Below is a small trained network, with its code and all its weights. Each question gives an input and a target symbol and asks what happens when units are switched off, that is, made to give their printed mean instead of their output.

import numpy as np


def w(rows, s, z=0):
    codes = np.array(rows[::2]) - 128.0
    scale = np.full(codes.shape[1], s)
    scale[-1] = z or s
    return codes * scale


def norm(h):
    return h / np.sqrt((h * h).mean(-1, keepdims=True) + 1e-5)


def f(y):
    return np.maximum(y, 0)


def softmax(a):
    e = np.exp(a - a.max(-1, keepdims=True))
    return e / e.sum(-1, keepdims=True)


def log_softmax(a):
    a = a - a.max(-1, keepdims=True)
    return a - np.log(np.exp(a).sum(-1, keepdims=True))


def net(x, mask):
    ids = ['δζθλμξπφψ'.index(c) for c in x.split()]
    T = len(ids)
    res = E[ids] + P[:T]
    u = 0
    for l in range(3):
        r = norm(res)
        for j in range(2):
            rows = slice(2 * j, 2 * j + 2)
            q, k, v = (r @ M[l][rows].T for M in (Q, K, V))
            z = softmax(np.where(np.tri(T) > 0, q @ k.T / 2**0.5, -1e9)) @ v
            o = O[l][rows]
            res = res + np.where(mask[u + j], z, o[:, -1]) @ o[:, :-1]
        u += 2
        y = f(norm(res) @ A[l][:, :-1].T + A[l][:, -1])
        res = res + np.where(mask[u : u + 8], y, B[l][:, -1]) @ B[l][:, :-1]
        u += 8
    return log_softmax(norm(res)[-1] @ U[:, :-1].T + U[:, -1])


Q, K, V, O, A, B = {}, {}, {}, {}, {}, {}
E = w([
[86,183,200,123],'δ',
[110,72,96,217],'ζ',
[87,213,40,195],'θ',
[196,6,39,169],'λ',
[89,184,196,118],'μ',
[212,119,110,105],'ξ',
[226,55,127,224],'π',
[141,168,83,66],'φ',
[148,213,253,73],'ψ',
],0.015)
P = w([
[103,101,248,133],'0',
[78,76,142,72],'1',
[104,74,129,74],'2',
[125,83,128,74],'3',
[187,199,254,63],'4',
[165,112,152,79],'5',
[192,162,208,78],'6',
[194,153,195,83],'7',
[200,154,192,88],'8',
[203,156,190,91],'9',
[207,160,189,93],'10',
[210,163,188,94],'11',
[214,170,189,93],'12',
[214,171,185,94],'13',
],0.0041)
Q[0] = w([
[39,147,176,229],'L0H1',
[129,164,44,82],'L0H1',
[172,85,253,20],'L0H2',
[90,135,155,29],'L0H2',
],0.0077)
K[0] = w([
[131,37,193,47],'L0H1',
[183,255,35,45],'L0H1',
[227,17,226,95],'L0H2',
[138,161,122,51],'L0H2',
],0.0065)
V[0] = w([
[121,158,80,111],'L0H1',
[31,254,55,165],'L0H1',
[97,97,161,82],'L0H2',
[156,203,103,57],'L0H2',
],0.0063)
O[0] = w([
[193,97,147,129,123],'L0H1',
[242,158,171,110,2],'L0H1',
[32,62,192,107,86],'L0H2',
[100,131,163,254,156],'L0H2',
],0.0066,0.0028)
A[0] = w([
[99,142,167,248,193],'L0N1',
[47,212,130,119,254],'L0N2',
[208,138,65,170,119],'L0N3',
[156,61,105,70,101],'L0N4',
[187,153,172,141,122],'L0N5',
[89,201,55,117,67],'L0N6',
[207,48,159,120,43],'L0N7',
[183,58,163,34,100],'L0N8',
],0.011,0.0043)
B[0] = w([
[116,74,91,108,212],'L0N1',
[66,108,92,160,214],'L0N2',
[55,189,94,177,255],'L0N3',
[123,135,107,134,200],'L0N4',
[89,135,66,95,210],'L0N5',
[148,3,150,168,151],'L0N6',
[119,97,104,69,214],'L0N7',
[127,73,160,163,219],'L0N8',
],0.012,0.0066)
Q[1] = w([
[122,142,133,247],'L1H1',
[138,110,54,93],'L1H1',
[208,113,80,95],'L1H2',
[57,208,182,139],'L1H2',
],0.011)
K[1] = w([
[76,102,36,160],'L1H1',
[181,187,78,109],'L1H1',
[157,147,136,3],'L1H2',
[71,150,91,196],'L1H2',
],0.008)
V[1] = w([
[141,68,110,99],'L1H1',
[113,70,119,253],'L1H1',
[191,158,55,179],'L1H2',
[62,108,165,39],'L1H2',
],0.0083)
O[1] = w([
[162,126,224,1,207],'L1H1',
[69,135,202,88,255],'L1H1',
[78,177,36,88,156],'L1H2',
[106,84,190,101,149],'L1H2',
],0.0057,0.0049)
A[1] = w([
[106,132,159,119,173],'L1N1',
[137,100,131,94,4],'L1N2',
[119,163,146,170,120],'L1N3',
[84,105,80,157,174],'L1N4',
[143,114,86,61,136],'L1N5',
[86,121,106,149,125],'L1N6',
[137,247,154,157,157],'L1N7',
[171,94,100,116,148],'L1N8',
],0.016,0.0037)
B[1] = w([
[255,87,61,252,153],'L1N1',
[128,38,186,75,133],'L1N2',
[121,149,206,113,132],'L1N3',
[171,176,148,110,249],'L1N4',
[151,98,137,216,186],'L1N5',
[181,127,145,174,202],'L1N6',
[150,19,99,188,139],'L1N7',
[169,76,69,73,152],'L1N8',
],0.0072,0.013)
Q[2] = w([
[129,255,19,156],'L2H1',
[218,140,87,40],'L2H1',
[229,32,119,137],'L2H2',
[105,186,38,166],'L2H2',
],0.0095)
K[2] = w([
[145,100,136,46],'L2H1',
[49,1,142,121],'L2H1',
[148,127,117,121],'L2H2',
[104,162,115,32],'L2H2',
],0.013)
V[2] = w([
[157,202,126,4],'L2H1',
[143,253,153,102],'L2H1',
[116,157,174,211],'L2H2',
[208,214,108,202],'L2H2',
],0.0043)
O[2] = w([
[19,95,155,254,1],'L2H1',
[234,96,132,101,3],'L2H1',
[46,213,75,192,128],'L2H2',
[107,61,190,45,128],'L2H2',
],0.0058,0.0053)
A[2] = w([
[168,122,105,106,78],'L2N1',
[102,116,155,170,206],'L2N2',
[104,64,167,88,206],'L2N3',
[69,103,245,80,252],'L2N4',
[173,105,140,95,166],'L2N5',
[143,104,93,140,118],'L2N6',
[83,137,168,166,88],'L2N7',
[181,147,139,74,46],'L2N8',
],0.013,0.0029)
B[2] = w([
[129,77,206,152,205],'L2N1',
[67,70,102,183,195],'L2N2',
[62,147,2,23,172],'L2N3',
[92,68,68,31,162],'L2N4',
[41,69,67,136,196],'L2N5',
[140,150,193,119,254],'L2N6',
[230,143,123,196,176],'L2N7',
[93,134,113,165,144],'L2N8',
],0.0084,0.0054)
U = w([
[158,116,102,132,17],'δ',
[146,234,53,85,254],'ζ',
[125,139,163,93,53],'θ',
[111,143,147,125,39],'λ',
[59,58,58,90,186],'μ',
[151,36,181,203,146],'ξ',
[247,153,123,199,192],'π',
[123,147,153,102,53],'φ',
[127,138,155,101,87],'ψ',
],0.015,0.0033)

Each question gives the input, a string of symbols that net reads in full, and the target symbol t.
The units are the heads (2 rows each of Q, K, V and O) and the neurons (one row each of A and B). Each row of codes is followed by its name. A weight is (code - 128) times the scale printed after its matrix; where a second scale follows, it is the last column's (O, A, B and U).
mask holds one flag per unit, layer by layer, with each layer's heads first. A switched-off unit (its flag False) gives its mean, the last column of its rows in O or B, instead of its output. The means were averaged over made-up inputs and are rounded, as every weight is.
A unit's drop is (log p(t) with every unit on - log p(t) with that unit switched off) / (log p(t) with every unit on - log p(t) with every unit switched off).
unit that matters most: the unit with the biggest drop
k most important neurons: the k neurons with the biggest drops, biggest first
k most important neurons of layer l: the k neurons of layer l with the biggest drops, biggest first
which heads matter: for each layer, one digit per head in row order, 1 if its drop is at least 0.15 and else 0, layers parted by /
input ψ π φ ξ δ ξ φ ξ φ ξ, target ζ: which heads matter -> 01 / 00 / 00
input φ ξ ξ φ φ ψ π, target μ: unit that matters most -> L0N1
input ξ π ξ, target ξ: which heads matter -> 10 / 00 / 00
input δ ψ ξ ζ ψ ζ, target ξ: which heads matter -> 01 / 01 / 01
input ψ ξ ξ ζ μ, target μ: which heads matter -> 11 / 10 / 00
input ξ ζ ψ μ δ ζ ξ ζ π, target μ: 4 most important neurons -> L0N7, L1N1, L1N8, L2N5
input φ ζ ξ ξ ψ ζ ζ ξ ζ φ δ π π ψ, target ξ: 2 most important neurons -> L1N7, L1N1
input ξ ζ δ ψ ξ φ ψ ξ π π ξ ξ ζ δ, target ξ: which heads matter -> 00 / 01 / 11
input ζ ζ ζ ξ ξ ξ φ μ ξ δ μ, target ξ: 4 most important neurons -> L1N1, L0N7, L2N7, L1N6
input ξ ξ φ ζ θ ζ ξ ψ μ ζ ψ μ, target ξ: 4 most important neurons -> L1N1, L2N7, L0N7, L0N2
input ξ δ φ ξ ζ ζ ξ ζ, target π: 2 most important neurons -> L0N7, L0N8
input φ π ζ ξ ψ ξ ξ δ ξ φ ζ λ ξ ζ, target π: 4 most important neurons -> L1N6, L0N8, L0N2, L2N3
input δ π ψ ξ ξ π ξ ξ, target ζ: which heads matter -> 10 / 00 / 00
input ζ φ ξ π φ, target ξ: 2 most important neurons -> L0N7, L0N6
input δ ζ ζ ζ π λ ζ, target ζ: unit that matters most -> L0N8
input π φ ζ ξ ξ, target ξ: 3 most important neurons -> L0N8, L0N3, L0N1
input ξ ζ ξ ψ φ λ ξ, target π: 4 most important neurons -> L0N3, L0N8, L0N1, L0N2
input ψ δ μ ζ ξ ζ ψ π φ μ φ, target ξ: 2 most important neurons -> L0N6, L0N7
input ζ λ ζ, target ξ: which heads matter -> 11 / 00 / 00
input ψ ξ ψ, target ξ: 2 most important neurons of layer 0 -> L0N8, L0N6
input ξ ξ ξ ψ δ, target μ: 2 most important neurons of layer 0 -> L0N1, L0N3
input ξ ξ φ λ λ φ ζ φ μ ζ ψ, target μ: unit that matters most -> L0N3
input φ ψ λ θ, target ξ: 2 most important neurons of layer 0 -> L0N6, L0N5
input ξ ζ δ δ ξ μ ξ ζ ξ φ φ ζ φ, target π: 3 most important neurons -> L1N6, L2N3, L0N6
input ζ ξ φ ζ μ, target μ: 4 most important neurons -> L0N2, L2N4, L1N5, L0N3
input ζ φ φ δ ζ μ φ δ, target ξ: which heads matter -> 11 / 00 / 11
input ζ ξ ξ ξ, target π: 4 most important neurons -> L0N3, L0N8, L0N2, L0N5
input π μ ψ, target μ: 3 most important neurons of layer 1 -> L1N5, L1N6, L1N4
input π ζ ψ ζ ζ λ φ δ ζ, target ζ: 2 most important neurons of layer 1 -> L1N5, L1N4
